Below are the code and all the weights of a small trained network. Each question names an input and a target symbol and asks about switching units off, where a switched-off unit gives its printed mean instead of its output.

import numpy as np


def w(rows, s, z=0):
    codes = np.array(rows[::2]) - 128.0
    scale = np.full(codes.shape[1], s)
    scale[-1] = z or s
    return codes * scale


def f(y):
    return y / 2 * (1 + np.tanh(0.7978845608 * (y + 0.044715 * y**3)))


def softmax(a):
    e = np.exp(a - a.max(-1, keepdims=True))
    return e / e.sum(-1, keepdims=True)


def log_softmax(a):
    a = a - a.max(-1, keepdims=True)
    return a - np.log(np.exp(a).sum(-1, keepdims=True))


def net(x, mask):
    ids = ['ΓΞΩαδλμτ'.index(c) for c in x.split()]
    T = len(ids)
    res = E[ids] + P[:T]
    u = 0
    for l in range(2):
        q, k, v = (res @ M[l].T for M in (Q, K, V))
        z = softmax(np.where(np.tri(T) > 0, q @ k.T / 3**0.5, -1e9)) @ v
        res = res + np.where(mask[u], z, O[l][:, -1]) @ O[l][:, :-1]
        u += 1
        y = f(res @ A[l][:, :-1].T + A[l][:, -1])
        res = res + np.where(mask[u : u + 16], y, B[l][:, -1]) @ B[l][:, :-1]
        u += 16
    return log_softmax(res[-1] @ U[:, :-1].T + U[:, -1])


Q, K, V, O, A, B = {}, {}, {}, {}, {}, {}
E = w([
[96,96,119,124,99],'Γ',
[124,148,158,124,125],'Ξ',
[42,156,57,148,115],'Ω',
[105,138,156,143,88],'α',
[134,159,128,109,163],'δ',
[138,106,135,96,146],'λ',
[4,66,107,119,159],'μ',
[155,83,154,117,101],'τ',
],0.019)
P = w([
[119,154,140,142,130],'0',
[121,160,124,84,113],'1',
[126,150,181,72,117],'2',
[124,136,185,93,125],'3',
[106,167,130,255,150],'4',
[116,132,162,189,154],'5',
[108,137,159,149,136],'6',
[98,141,160,68,98],'7',
[133,125,149,94,117],'8',
[138,105,134,120,130],'9',
],0.0098)
Q[0] = w([
[42,114,203,183,205],'L0H0',
[6,130,224,88,157],'L0H0',
[235,122,140,170,88],'L0H0',
],0.016)
K[0] = w([
[26,93,225,179,205],'L0H0',
[17,80,250,73,162],'L0H0',
[226,132,143,194,63],'L0H0',
],0.016)
V[0] = w([
[254,200,106,173,45],'L0H0',
[115,114,162,110,115],'L0H0',
[165,173,64,50,74],'L0H0',
],0.0061)
O[0] = w([
[253,103,109,126,123,1],'L0H0',
[153,121,160,103,142,149],'L0H0',
[123,142,68,134,102,88],'L0H0',
],0.0076,0.007)
A[0] = w([
[89,191,115,91,171,129],'L0N0',
[170,181,162,137,92,136],'L0N1',
[98,100,94,122,166,42],'L0N2',
[148,98,87,163,147,169],'L0N3',
[163,95,121,229,173,118],'L0N4',
[163,105,173,109,194,162],'L0N5',
[170,140,99,227,135,98],'L0N6',
[115,145,107,149,109,69],'L0N7',
[149,50,150,155,12,86],'L0N8',
[111,186,147,104,85,142],'L0N9',
[140,156,181,133,137,131],'L0N10',
[138,160,137,201,113,168],'L0N11',
[108,120,148,130,60,105],'L0N12',
[148,175,84,41,54,78],'L0N13',
[142,160,121,50,75,107],'L0N14',
[131,139,111,32,94,251],'L0N15',
],0.011,0.0034)
B[0] = w([
[173,100,128,198,123,253],'L0N0',
[174,157,145,135,202,145],'L0N1',
[184,146,201,120,111,146],'L0N2',
[143,95,121,100,85,113],'L0N3',
[138,160,101,26,106,123],'L0N4',
[76,171,84,187,161,144],'L0N5',
[207,106,126,17,98,123],'L0N6',
[169,113,155,81,139,131],'L0N7',
[210,69,100,213,77,160],'L0N8',
[158,127,170,171,181,218],'L0N9',
[139,98,103,153,170,165],'L0N10',
[182,92,88,94,182,158],'L0N11',
[168,139,130,180,154,184],'L0N12',
[224,206,160,61,4,134],'L0N13',
[152,222,143,127,60,144],'L0N14',
[82,190,161,245,85,196],'L0N15',
],0.013,0.0059)
Q[1] = w([
[178,152,156,73,120],'L1H0',
[102,16,58,154,230],'L1H0',
[129,83,115,6,129],'L1H0',
],0.018)
K[1] = w([
[148,118,109,36,102],'L1H0',
[93,221,227,232,57],'L1H0',
[191,251,142,93,48],'L1H0',
],0.017)
V[1] = w([
[130,3,139,142,8],'L1H0',
[203,103,14,216,121],'L1H0',
[202,61,237,142,161],'L1H0',
],0.017)
O[1] = w([
[122,45,70,192,167,72],'L1H0',
[136,30,171,79,163,139],'L1H0',
[150,101,3,59,112,249],'L1H0',
],0.016,0.015)
A[1] = w([
[73,114,145,62,182,230],'L1N0',
[180,179,139,226,104,129],'L1N1',
[94,171,73,109,57,82],'L1N2',
[105,67,147,230,211,165],'L1N3',
[124,173,17,89,144,253],'L1N4',
[55,163,127,68,249,183],'L1N5',
[106,98,253,143,120,193],'L1N6',
[151,68,85,163,110,29],'L1N7',
[42,189,131,223,128,67],'L1N8',
[115,132,191,206,74,118],'L1N9',
[116,76,240,107,140,193],'L1N10',
[21,42,101,59,21,163],'L1N11',
[101,166,74,220,157,120],'L1N12',
[165,227,157,111,139,156],'L1N13',
[91,131,209,253,196,254],'L1N14',
[223,170,134,135,206,105],'L1N15',
],0.0058,0.0044)
B[1] = w([
[182,131,135,149,86,165],'L1N0',
[145,59,79,83,119,166],'L1N1',
[136,83,130,108,215,199],'L1N2',
[25,201,233,161,108,169],'L1N3',
[130,103,252,163,76,255],'L1N4',
[187,118,95,133,104,148],'L1N5',
[158,226,30,167,145,180],'L1N6',
[125,198,141,64,132,170],'L1N7',
[199,61,92,88,212,172],'L1N8',
[143,60,95,86,196,152],'L1N9',
[178,235,56,179,135,178],'L1N10',
[195,155,115,177,168,186],'L1N11',
[126,158,204,113,144,191],'L1N12',
[54,40,155,91,182,190],'L1N13',
[70,20,37,121,12,164],'L1N14',
[80,74,138,134,138,136],'L1N15',
],0.011,0.02)
U = w([
[113,103,177,76,179,142],'Γ',
[191,83,167,118,148,249],'Ξ',
[148,115,125,149,171,158],'Ω',
[151,155,134,86,213,67],'α',
[151,91,166,150,253,143],'δ',
[126,89,112,89,211,45],'λ',
[114,88,172,131,157,213],'μ',
[142,105,164,114,189,64],'τ',
],0.0061,0.0019)

Each question gives the input, a string of symbols that net reads in full, and the target symbol t.
The units are the heads (3 rows each of Q, K, V and O) and the neurons (one row each of A and B). Each row of codes is followed by its name. A weight is (code - 128) times the scale printed after its matrix; where a second scale follows, it is the last column's (O, A, B and U).
mask holds one flag per unit, layer by layer, with each layer's heads first. A switched-off unit (its flag False) gives its mean, the last column of its rows in O or B, instead of its output. The means were averaged over made-up inputs and are rounded, as every weight is.
A unit's drop is (log p(t) with every unit on - log p(t) with that unit switched off) / (log p(t) with every unit on - log p(t) with every unit switched off).
The circuit of an input: a set's keep is (log p(t) with only the set's units on - log p(t) with every unit switched off) / (log p(t) with every unit on - log p(t) with every unit switched off). Starting from the 12 units with the biggest drops (on a tie, the unit counted first), units are removed one at a time, each time the one whose removal leaves the highest keep (on an exact tie, the one counted first), for as long as the keep stays at least 0.8.
circuit, biggest first: the units of the circuit, biggest drop first
unit that matters most: the unit with the biggest drop
top k neurons: the k neurons with the biggest drops, biggest first
k most important neurons of layer l: the k neurons of layer l with the biggest drops, biggest first
input α Ω δ λ Ξ α Ω α, target Γ: top 4 neurons => (L0N13 L0N0 L0N11 L0N8)
input Ω Γ λ δ τ α, target λ: unit that matters most => L0N11
input α Ω δ α Ω λ, target α: circuit, biggest first => (L1H0 L1N6 L1N10)
input δ δ Γ τ δ α δ, target δ: 2 most important neurons of layer 0 => (L0N15 L0N5)
input α α α Ω Ω Γ Ω τ α α, target Ω: 3 most important neurons of layer 0 => (L0N0 L0N4 L0N9)
input δ δ τ Ξ α, target α: top 2 neurons => (L0N11 L0N6)
input Ξ δ Ξ Ω, target Γ: 3 most important neurons of layer 0 => (L0N13 L0N10 L0N8)
input δ τ Ξ, target α: top 3 neurons => (L1N6 L1N10 L1N4)
input α α λ δ, target Ξ: top 2 neurons => (L0N14 L0N1)
input Γ λ α Ω, target μ: circuit, biggest first => (L1H0 L1N14 L0N0)
input τ α α α, target δ: top 2 neurons => (L0N8 L1N11)
input λ δ α Ω Ω α α δ, target Ω: top 2 neurons => (L0N13 L0N11)
input τ Ω Ω Ω Ω τ τ Ω, target Ω: circuit, biggest first => (L1H0 L1N6 L1N10 L1N14)
input α Γ Ω τ α α τ, target δ: top 4 neurons => (L0N13 L0N8 L0N5 L1N11)
input δ δ Ω τ Γ α δ μ Ω, target δ: unit that matters most => L0H0
input Ω α μ α, target δ: top 2 neurons => (L0N0 L1N2)
input α δ Ξ Ω Ξ Ω α δ μ, target δ: top 3 neurons => (L0N2 L1N2 L1N8)
input λ δ δ, target λ: top 2 neurons => (L1N14 L0N8)
input α μ Γ, target δ: circuit, biggest first => (L1H0 L1N8)
input α α Γ Ξ, target Ξ: unit that matters most => L0N14
input Ω Ω δ δ λ Ξ Ω, target α: top 4 neurons => (L0N15 L1N4 L0N5 L1N6)
input α τ Ξ Ξ Ω δ, target Γ: top 2 neurons => (L0N5 L1N13)
input τ α Ξ Ω Ω α, target Γ: top 2 neurons => (L0N15 L0N11)
input λ α Ξ Ω α Ξ λ Ξ δ Ξ, target λ: top 3 neurons => (L0N8 L0N0 L0N4)
input Ω μ δ, target δ: 2 most important neurons of layer 1 => (L1N8 L1N2)
input Ω α δ, target Ω: 2 most important neurons of layer 0 => (L0N0 L0N1)
input δ Ω δ α Ξ, target Ω: 2 most important neurons of layer 0 => (L0N13 L0N6)
